(in the rows, 128 means zero)
[141 130  91 107 152 117 131 116 130  80 145 160  67 137  90  95 158 127
 134 175 165 157 159 139  64 157 103 125 132 162 106 158 132  95 129 114
 119]  4
[131 168 146 131 117  90 103 122 120 147 115 128 127 156 181 113 167  68
 154 130 116 163 133 109 111 110 132 121 102 158 110 100 147 172 167 156
 143]  12
[142 136 150 108  88 140 132 143 107 157 110 114 130 146 178 134 137 112
  97  85 131 158 116 110 149  97 138 123 133 153 126 113 123 113 139 160
 156]  12
[119 114  69 110 155 139 121 132 122  70 152 170  61 127 126  82 142 136
 150 164 152 150 175 139  84 188 101 155 125 123 151 147 142  97  87  64
 111]  7
[123 119 120  97 118 103 115 127 129 156 140 139 166  73  94 165 169 164
 135 109  91 129 108  89  92 139 165 192 115 156 124 135 226 117 214 182
 154]  1
[176 179 139 149 144  39  97 108 171 200 103 123  39 147  66 131 134  93
 126 166 139 135 135 130  63  60 118 100 158 169 108 100 155 126 219 154
 135]  10
[127 147 130 134 112 105  96 124 124 153 117 138 110 138 170 109 170  83
 129  96 134 163 133 114 133 104 118 133 125 188  95 110 125 158 164 157
 118]  10
[107  99 121  78 101  98 106 139 123 149 135 143 183  69  90 163 164 172
  94  95  89 135  93  81 112 122 151 179 105 146 129 135 183  99 205 191
 145]  2
[141 145 122 154 133  57  83 102 165 177 123 136  83 110  92 127 128 135
 143 125 109 168 133 116  77 102 114 124 155 153 121  88 159 112 181 134
 131]  7
[128 129 193  94 131  87  57 103 118 160  62 162  83 158 124 144 145  77
  92 113 135 137  81 120 149 133 126 117 122 215 124 116 133 111 162 170
 107]  7
[130 109 133  89 111  65  90 125 118 152 126 136 186  84 117 154 161 161
 116 104  92 138  85  97  96 120 147 165 119 152 122 126 181 105 198 183
 146]  1
[117 130 119 144  98  94 119 134 111 112 112 136 109 141 183  79 173  78
 126 132 129 158 125 125 135 138 150 145 123 183 114 118 120 179 147 127
 124]  4
[156 126 153 145 158 127 120  95 144 180 123 140 163 138 101 135 144 147
 122 119 159 142  90 126 185  59  81 142 131  78  95 103 156 115 150 161
 133]  11
[161 182 144 155 120  81 101 119 156 184  77 140   7 148 104 124 124  75
 111 130 131 161 134 120  78  81 111  74 160 222 103  85 140 119 207 139
 127]  7
[145 146 142 159 137  81  84 103 191 160 113 139  54  98  59 148 152 112
 149 146 136 128 128 125  71 105 154 130 158 188 104  83 176 121 243 141
 127]  1
[141 148 161 114 151  73  97 108 117 136  71 141  52 187 135 143 145  64
  70 150 163 141  70 138 158 120 106 105 124 175 133 107 113 111 156 145
 119]  2
[149 158 124 164 156  58  73 123 184 185 118 139  55 106  64 145 155 110
 147 165 108 137 167 115  64  58 103 111 173 168 109  86 165 123 236 151
 141]  2
[116 121 104 102 110 108 125 131 115 155 135 141 165  95 112 147 169 148
 114  70 106 161  96  94  96 111 135 152 108 163 105 129 181 104 196 184
 148]  8
[159 144 144 155 169 130 130  97 121 161 127 154 138 139 113 141 142 133
 122 108 154 167 100 114 178  81  73 121 145 106 114 112 153 106 137 139
 154]  1
[152 164 154 133 132 104 109 115 153 194  99 155  41 101  91 133 128 114
 143 137 116 134 138 103  89 123 150 116 144 198 115  77 140 124 209 141
 122]  1
[132 116 119 163 114 148  96 128 129 140 102 119 122 159 146 130 118 113
 149  81 134 117  88 148 186 195 135 164  91 104 148  90 119 118 101 104
 115]  8
[143 148  96 195 151  85  94 150 169 144 115 136  58 117  83 128 147 119
 137 156  97 158 139 130  91 109 142 119 152 157 129 100 150 136 218 124
 144]  9
[146 159 161 115  96  84  78 128 130 165 102 107 142 133 160 105 199  65
 156 140 125 151 138 115  97  69 119 117 101 175  73 128 169 179 200 172
 142]  3
[139 127 150 157 151 116 121  94 136 138 110 142 123 136 131 145 161 121
 119 117 141 167 106 117 199  82  92 135 135 122 117  94 147 116 126 121
 147]  7
[ 99 123  95 147 121 130 109 129 121 110 105 147 141 122 166 115 192 112
 139 107 117 169 113 126 152 137 163 162 115 178 109  85 146 175 172 158
 123]  5
[156 134 100  97 164 131 167  95 118  52 129 162  53 160 123 113 117 139
 119 171 151 162 127 130  72 160 111 135 126 132 135 153 119  82 103  83
 131]  6
[118 101 112 113 129  85 105 117 131 122 121 139 161 112 116 158 156 147
 106 104  91 165  72 106 105 121 142 189 108 125 152 128 195 118 196 166
 155]  9
[127 119 124 143 135 124  62 160 139 146 107 154 136  96  90 165 192 134
 120 100  93 161 131 110 106 112 132 168 166 175 119 118 172  84 217 165
 139]  1
[134 148 125 147 126 121 108 113 119 137 122 111 125 156 146 142 146 107
 142 114 117 127  97 124 161 191 143 179 104 112 145  78 136 117 122 130
 143]  3
[134 152 187 130 103  91  84 106 123 160  81 126 117 155 166 107 193  58
 147 126 133 169 108 108 120  94 145 133 122 211  91 129 167 180 180 194
 143]  4
[110 119 118 159 131 153  82 131 144 159 100 135  99 124 118 152 155 114
 165  73 117 111 117 135 159 208 144 189 118 163 129  84 147 111 131 138
 104]  8
[108 101  71 141 145  83 101 151 124  86 135 149 162 104 114 161 178 165
 102 104  80 176  96 116 120 111 147 173 143 127 155 113 187 111 206 142
 158]  5
[131 122 157  90 121 126 132 110  98 159 111 121 129 150 193 116 129 114
 117 103 163 151  88 105 160 110 139 144 111 113 156 125 143 137 110 131
 138]  11
[124 127  77  99 134 129 132 132 140  82 152 153  91 122  99  84 122 150
 128 147 155 143 161 140  66 172 114 147 111 132 126 151 130  89 113 111
 107]  0
[140 140 138 128 110  80 108 116 159 167 107 141  60 111  80 124 163 100
 138 151 122 142 131 119  86 113 147 137 124 175 110 102 164 134 218 128
 128]  4
[170 172 139 162 134  44 104 106 165 171  88 133  56 137  81 149 133  94
 110 145 102 172 117 124  56  77 106  72 172 187 103  84 125 111 222 154
 144]  12
[123 114 129  89 130  93  92 139 123 139 118 139 159  92  86 151 167 159
 110 116  99 145 117 110 106  96 132 170 131 138 130 134 179 111 185 154
 143]  6
[155 142 165 119 169  66  93 100 122 174  80 156  87 190 128 154 122  70
  88 126 133 135 103 137 151 111  91 115 147 174 126 107 112 111 141 160
 110]  12
[122 118 142 109  98 119 138 123 100 138 135 119 123 127 165 126 109 141
 108  96 131 147  94 107 153 113 147 124 140 124 148 118 115  99  97 143
 160]  4
[122 108  81 175 157 149 135 101 137 111 125 139 126 148 139 152 142 125
 136  70 126 155  58 131 180 224 139 217 125 114 153  78 159 112 111 112
 133]  3
[159 132 101 115 149 116 117 121 145 109 133 156  82 126  78 103 109 149
 139 163 128 157 167 151  46 123  83 100 152 144 106 161 132 100 122 133
 120]  12
[109 124 126 128 120 137  93 156 124 161 120 129 150  99 149 118 207 102
 151 105 128 131 153 119 142 117 136 147 130 177  86 112 142 165 178 141
 115]  3
[116 114 118  84  90 121 112 124 124 189 132 131 176  86 101 155 172 159
 132  93  96 146 111  91  81 132 140 179 113 148 112 143 224 104 201 190
 153]  7
[148 139  91  99 143 121 157 104 128  74 154 143  64 135 110 101 121 129
 143 171 156 130 155 128  48 166 113 125 114 138 112 171 132  92 109  99
 119]  3
[ 94 134 121 140 119 117  75 159 117 162 120 138 140  95 159 105 191  96
 171 106  88 163 160 113  85 103 149  99 143 209  91 128 136 174 178 176
 135]  8
[120 137 167  71 148  99 118  91 104 125  92 153  57 164 146 143 157  74
 111 125 158 122 114 119 138 143 126 147  97 188 127 127 132  92 106 144
 107]  8
[138 128 145 139 149 112 156  65 141 135 114 147 101 141 129 149 192 101
 117 131 143 160  85 117 159 104 102 158 139 140 103 102 160 113 144 142
 154]  2
[126 174 153 143 133  80  79  96 119 164  99 129 113 152 155 111 157  68
 162 113 153 135 117 107 105 108 120 130 121 182 109 112 169 190 182 157
 129]  6
[130 139 120 146  91 174 107 110 132 168 109 125  96 153 101 146 161  99
 150 100 154 104 106 136 155 225 126 178 102 139 104  87 129  74 135 142
 115]  4
[146 177 108 153 140  74 121 117 165 163  98 133  26 132  93 135 170  80
 149 167 124 134 121 119  74 138 146 154 125 170 110  80 183 128 224 125
 140]  6
[112 122 130 138 143 152 130 144 131 137 127 139 138 106 124 123 183 139
 131 111 143 140 118 139 188 123 117 134 129 129 106 116 152 137 139 124
 138]  0
[127 161 134  76  81 121 115 133 102 202 125 122 160 101 114 145 181 135
 124  97 121 126  90  78  77 130 137 151  92 163  89 139 214 107 231 231
 154]  11
[113 139 126 112 103  88  86 142 132 156 114 140 124  96 114 131 206 111
 127 104 118 136 110  86  83 118 142 199 100 171 124 125 226 126 242 187
 149]  9
[123  91  84 101 139  93 125 125 137 142 134 153 155  83 103 158 163 174
 103  79  98 182  81 110 114 125 113 188 133 140 117 133 179  93 165 167
 134]  10
[131 127 141 117 108 141 145 150 122 182 120 105 148 132 155 133 149 116
 119 119 135 128 113 105 151 102 148 137 125 115 131 125 143 122 137 157
 157]  2
[154 142 137 114 138 141 110 128 138 131 131 147  69 133  86  96 137 135
 147 148 170 134 172 129  57 134  92  97 154 160 108 174 147  79 128 119
 122]  7
[124 127 153  80 102  77 114 109 109 158 121 129 157 122 125 149 188 109
 126  96 114 136  92  91  73  91 137 168 100 139 137 152 225 116 208 164
 167]  8
[115 169 165 137 104 102 110 115 113 149  77 131 109 147 191 126 177  60
 139 116 111 158 112  92 129 112 165 123 108 201 116  89 137 177 192 176
 135]  5
[112 121 144 103  88 103  89 135 129 173 135 115 198 100 103 158 165 146
 125 107 112  92 101  90 119 101 150 183 101 113 120 126 194 109 205 205
 151]  2
[120  97 103 180 145 135  93 124 153 110 142 143 128 142 143 137 102 145
 155  80 120 113  98 137 174 166 161 172 132 111 143  89 110 126 115 106
 107]  10
[137 147 156  90 103 103 145 140 130 164 119 102  91 147 156 133 154  81
 111 137 141 134 114 115 110  88 155 110 117 141 123 134 136 113 149 144
 149]  10
[129 149 167  97 164 107 110 103 117 175  81 152  67 171 128 160 124  71
 108 117 152 117 108 128 134 123  85 126 117 169 124 108 138 109 155 161
 101]  8
[103 132 110 132 136 103 100 107 115 136 116 146 128 124 168 120 172 115
 145 108 117 186 125 112 141 147 144 159 112 177 118 125 155 169 151 147
 128]  0
[111 120 125 107  90 126 100 133 130 164 114 126 158  96  97 152 183 134
 119 110 124 120 100 101  97 119 148 173 102 153  98 139 182  98 213 210
 143]  9
[131 113  98  94 125 110 100 165 137 169 114 124 151  86  85 168 179 143
 115 116  96 146 121 114  75 117 121 155 134 169 108 165 217 110 219 187
 138]  11
[113 104 113  70 109 134 188 130  99 131 145 111 123 113 194 116 116 161
 120 105 130 165  80 112 144 142 174 149  89  99 154 130 148 114  80 131
 161]  8
[106  98 130 118 113 156 118 183 124 124 118 129 113 105 166 112 143 130
 137  95 112 145 134 123 146 111 179 114 124 154 132 135 109 120 104 115
 129]  8
[145 154 136 179 124  96  77 144 172 180 111 121  50 116  92 137 165 100
 155 119 101 122 181 133  62  90 120 139 181 176 129  98 171 134 227 110
 131]  9
[135 133 117 137 132 137 127 116 112 148 102 114 133 162 146 152  97 120
 136  88 134 109  67 134 151 182 124 157 117 108 157 109 154 131 115 121
 137]  6
[152 149  74  84 115 118 157 121 136  89 136 132  57 147 106  99 173  91
 130 172 179 145 151 132  40 151 109 141  88 151 105 176 166  96 143 112
 126]  10
[147 120 107 161 170 117 153 116 145 112 149 147 135 124 118 124 129 169
 136 114 113 173 117 144 152  84  89  90 155  96 106 112 118 108  99 109
 140]  5
[143 151 177  82 127  65 119  74 116 131  70 144  73 189 145 136 159  59
  89 141 148 133  72 135 132 155 116 145  95 171 131 100 130 108 150 153
 107]  5
[106 135 140 124 103 118  83 150 122 144 112 132 150 104 150 109 174 112
 141  93 110 155 110 111 118 118 150 129  94 188 105 128 165 188 195 174
 128]  9
[119  92  99 147 147 127 144 154 126 110 137 120 124 115 175 122 114 161
 117  99 137 147 106 126 153  98 147 131 155 119 152 133 131 126 102 117
 150]  9
[141 150 185  85 159  79  81  89 116 165  85 158  74 151 127 155 165  76
 104 115 158 139  91  97 142 133  98 114 112 206 111 124 140 100 169 168
 109]  11
[133 140 181  90 146  71  97  75 116 160  74 148  89 179 134 141 125  74
 100 120 169 116  63 131 157 126 112 126 107 156 142 105 142 123 142 167
 108]  5
[140 158 167 128 105  68  97 129 117 141  83 116 120 168 198 111 154  42
 132 136 117 160 115 121 106  72 125  95 116 167 123 122 145 190 172 149
 146]  12
[141 136 148 125 159  78  66 119 130 131  97 160  82 168 124 129 127  66
  94 116 151 140 108 142 146 125  98 108 132 186 124 118 108 105 132 134
  95]  1
[117 114 153 111 112 144 136 130 112 133 120 125 136 129 180 140 116 134
 115  88 129 136 103 106 159 144 185 172 125 137 159 105 126 124 126 123
 126]  1
[117 125 146  99 164  84  93 113 128 160  77 155  77 145 136 149 149  91
  98 134 143 142  78 134 165 138 119 142 122 174 131 106 149 120 158 169
 120]  0
[115 124 133 134 113 140 121 152 114 127 131 111 129 132 176 132 119 138
 132  94 111 144 136 116 152 116 159 148 121 114 155 108 120 126 124 117
 138]  8
[156 155 127 164 160  69  85 120 179 164 113 140  52 125  87 133 128 112
 129 139 115 172 130 124  79  68 122  89 168 178 110  86 148 131 217 142
 130]  11
[116 164 151 103  97  83  73 114 120 136 108 112 109 142 172 121 173  65
 166 166 120 136 151 115  81  81 148 117  90 167 102 126 142 177 177 163
 130]  10
[143 129 102 179 149  77  87 143 186 148 115 152  33  94  87 118 167 123
 133 141 116 161 169 143  85  84 121 142 208 181 112  69 147 118 203 123
 131]  12
[105 111 127  90 119 160 155 141  96 147 127 140 128 122 171 134 133 129
 115  67 128 149 109  96 155 142 158 149 105 138 153 117 122 103 105 126
 135]  8
